Below are the code and all the weights of a small trained network. Each question names an input and a target symbol and asks about switching units off, where a switched-off unit gives its printed mean instead of its output.

import numpy as np


def w(rows, s, z=0):
    codes = np.array(rows[::2]) - 128.0
    scale = np.full(codes.shape[1], s)
    scale[-1] = z or s
    return codes * scale


def f(y):
    return y / 2 * (1 + np.tanh(0.7978845608 * (y + 0.044715 * y**3)))


def softmax(a):
    e = np.exp(a - a.max(-1, keepdims=True))
    return e / e.sum(-1, keepdims=True)


def log_softmax(a):
    a = a - a.max(-1, keepdims=True)
    return a - np.log(np.exp(a).sum(-1, keepdims=True))


def net(x, mask):
    ids = ['ΛΠΨαβεημτω'.index(c) for c in x.split()]
    T = len(ids)
    res = E[ids] + P[:T]
    q, k, v = (res @ M[0].T for M in (Q, K, V))
    z = softmax(np.where(np.tri(T) > 0, q @ k.T / 4**0.5, -1e9)) @ v
    res = res + np.where(mask[0], z, O[0][:, -1]) @ O[0][:, :-1]
    y = f(res @ A[0][:, :-1].T + A[0][:, -1])
    res = res + np.where(mask[1:17], y, B[0][:, -1]) @ B[0][:, :-1]
    return log_softmax(res[-1] @ U[:, :-1].T + U[:, -1])


Q, K, V, O, A, B = {}, {}, {}, {}, {}, {}
E = w([
[70,202,120,76],'Λ',
[161,103,87,65],'Π',
[198,86,57,152],'Ψ',
[118,82,83,101],'α',
[26,141,148,68],'β',
[162,171,86,146],'ε',
[212,125,87,91],'η',
[69,246,111,121],'μ',
[94,139,3,182],'τ',
[104,147,101,81],'ω',
],0.02)
P = w([
[69,137,64,2],'0',
[200,206,53,191],'1',
[164,198,62,192],'2',
[142,199,72,188],'3',
[152,185,64,188],'4',
[148,176,73,174],'5',
[154,184,75,189],'6',
[130,183,83,175],'7',
[129,173,81,170],'8',
[144,170,87,159],'9',
],0.011)
Q[0] = w([
[198,64,254,238],'head 0',
[61,125,236,181],'head 0',
[171,181,2,84],'head 0',
[191,107,158,104],'head 0',
],0.0094)
K[0] = w([
[126,167,174,227],'head 0',
[97,169,117,183],'head 0',
[54,140,82,4],'head 0',
[133,110,117,202],'head 0',
],0.011)
V[0] = w([
[82,246,191,166],'head 0',
[28,142,169,107],'head 0',
[119,41,117,213],'head 0',
[182,201,127,196],'head 0',
],0.011)
O[0] = w([
[160,9,71,49,72],'head 0',
[136,44,149,113,149],'head 0',
[132,116,121,242,3],'head 0',
[112,136,42,88,51],'head 0',
],0.014,0.015)
A[0] = w([
[213,125,102,144,156],'neuron 0',
[162,150,215,123,94],'neuron 1',
[142,106,135,142,240],'neuron 2',
[106,124,41,246,168],'neuron 3',
[116,164,91,109,55],'neuron 4',
[63,122,53,201,148],'neuron 5',
[220,129,124,146,174],'neuron 6',
[98,140,12,94,252],'neuron 7',
[51,143,132,76,48],'neuron 8',
[142,107,146,116,28],'neuron 9',
[125,105,211,171,146],'neuron 10',
[141,184,120,152,133],'neuron 11',
[119,38,139,116,102],'neuron 12',
[155,168,128,34,216],'neuron 13',
[127,68,86,90,222],'neuron 14',
[102,167,82,174,8],'neuron 15',
],0.011,0.0032)
B[0] = w([
[100,92,118,187,142],'neuron 0',
[2,69,83,117,203],'neuron 1',
[102,193,128,118,131],'neuron 2',
[165,114,111,76,143],'neuron 3',
[144,133,109,131,164],'neuron 4',
[141,129,125,82,134],'neuron 5',
[49,133,126,156,148],'neuron 6',
[176,111,89,194,174],'neuron 7',
[138,101,103,193,169],'neuron 8',
[137,96,132,52,141],'neuron 9',
[85,77,65,79,158],'neuron 10',
[155,101,115,66,204],'neuron 11',
[154,165,126,71,168],'neuron 12',
[161,137,186,162,250],'neuron 13',
[146,176,130,141,173],'neuron 14',
[190,70,147,104,166],'neuron 15',
],0.0094,0.023)
U = w([
[123,2,95,115,46],'Λ',
[180,134,140,224,170],'Π',
[122,102,72,115,175],'Ψ',
[115,147,19,67,192],'α',
[76,150,100,97,66],'β',
[177,61,87,120,2],'ε',
[110,67,203,174,227],'η',
[69,76,30,127,81],'μ',
[153,117,193,122,85],'τ',
[111,213,145,105,131],'ω',
],0.0089,0.0082)

Each question gives the input, a string of symbols that net reads in full, and the target symbol t.
The units are the heads (4 rows each of Q, K, V and O) and the neurons (one row each of A and B). Each row of codes is followed by its name. A weight is (code - 128) times the scale printed after its matrix; where a second scale follows, it is the last column's (O, A, B and U).
mask holds one flag per unit, heads first, then neurons. A switched-off unit (its flag False) gives its mean, the last column of its rows in O or B, instead of its output. The means were averaged over made-up inputs and are rounded, as every weight is.
A unit's drop is (log p(t) with every unit on - log p(t) with that unit switched off) / (log p(t) with every unit on - log p(t) with every unit switched off).
The circuit of an input: a set's keep is (log p(t) with only the set's units on - log p(t) with every unit switched off) / (log p(t) with every unit on - log p(t) with every unit switched off). Starting from the 12 units with the biggest drops (on a tie, the unit counted first), units are removed one at a time, each time the one whose removal leaves the highest keep (on an exact tie, the one counted first), for as long as the keep stays at least 0.8.
circuit, biggest first: the units of the circuit, biggest drop first
most important unit: the unit with the biggest drop
top k neurons: the k neurons with the biggest drops, biggest first
drop when u is switched off: that unit's drop, to one decimal
input α α Λ β, target μ: circuit, biggest first	head 0; neuron 10; neuron 1; neuron 13
input η ε η α α, target ω: circuit, biggest first	head 0
input α Λ α, target μ: circuit, biggest first	head 0; neuron 10; neuron 1; neuron 13
input Ψ η η μ ε β, target α: top 2 neurons	neuron 13; neuron 11
input ε α ε α α ε, target Π: circuit, biggest first	head 0; neuron 1; neuron 7; neuron 10
input μ ε β η Π ε β ε Ψ Ψ, target ε: top 3 neurons	neuron 7; neuron 13; neuron 1
input Ψ ε ω η, target α: top 3 neurons	neuron 13; neuron 11; neuron 3
input ω ε Λ, target η: circuit, biggest first	head 0; neuron 12; neuron 11
input α ε Ψ, target μ: circuit, biggest first	head 0; neuron 10; neuron 1; neuron 13
input ω ε ε β α Ψ, target η: circuit, biggest first	neuron 11; head 0
input ε ε η β Ψ, target Π: top 4 neurons	neuron 1; neuron 11; neuron 7; neuron 10
input Λ η ω Π β ε α, target τ: top 2 neurons	neuron 13; neuron 1
input μ μ ε, target ε: top 2 neurons	neuron 13; neuron 7
input ε Ψ Ψ α Π, target Π: top 2 neurons	neuron 1; neuron 7
input Π Λ ε μ η, target β: top 2 neurons	neuron 1; neuron 10
input α ε ω Ψ ε η ε η ε, target μ: top 3 neurons	neuron 10; neuron 1; neuron 13
input Ψ Ψ ε ω β τ ε, target α: top 2 neurons	neuron 13; neuron 3
input ω ω ε β ε β, target η: most important unit	neuron 11
input η Λ α ω, target ω: top 2 neurons	neuron 7; neuron 10
input Λ Ψ ε ε Λ μ Λ Λ ω Ψ, target τ: top neuron	neuron 13
input β ω η Ψ Π Π η β, target Λ: drop when head 0 is switched off	1.2
input Ψ Λ ω β η ε τ μ, target α: drop when neuron 11 is switched off	0.4
input μ η ε Π, target ε: drop when neuron 9 is switched off	0.0
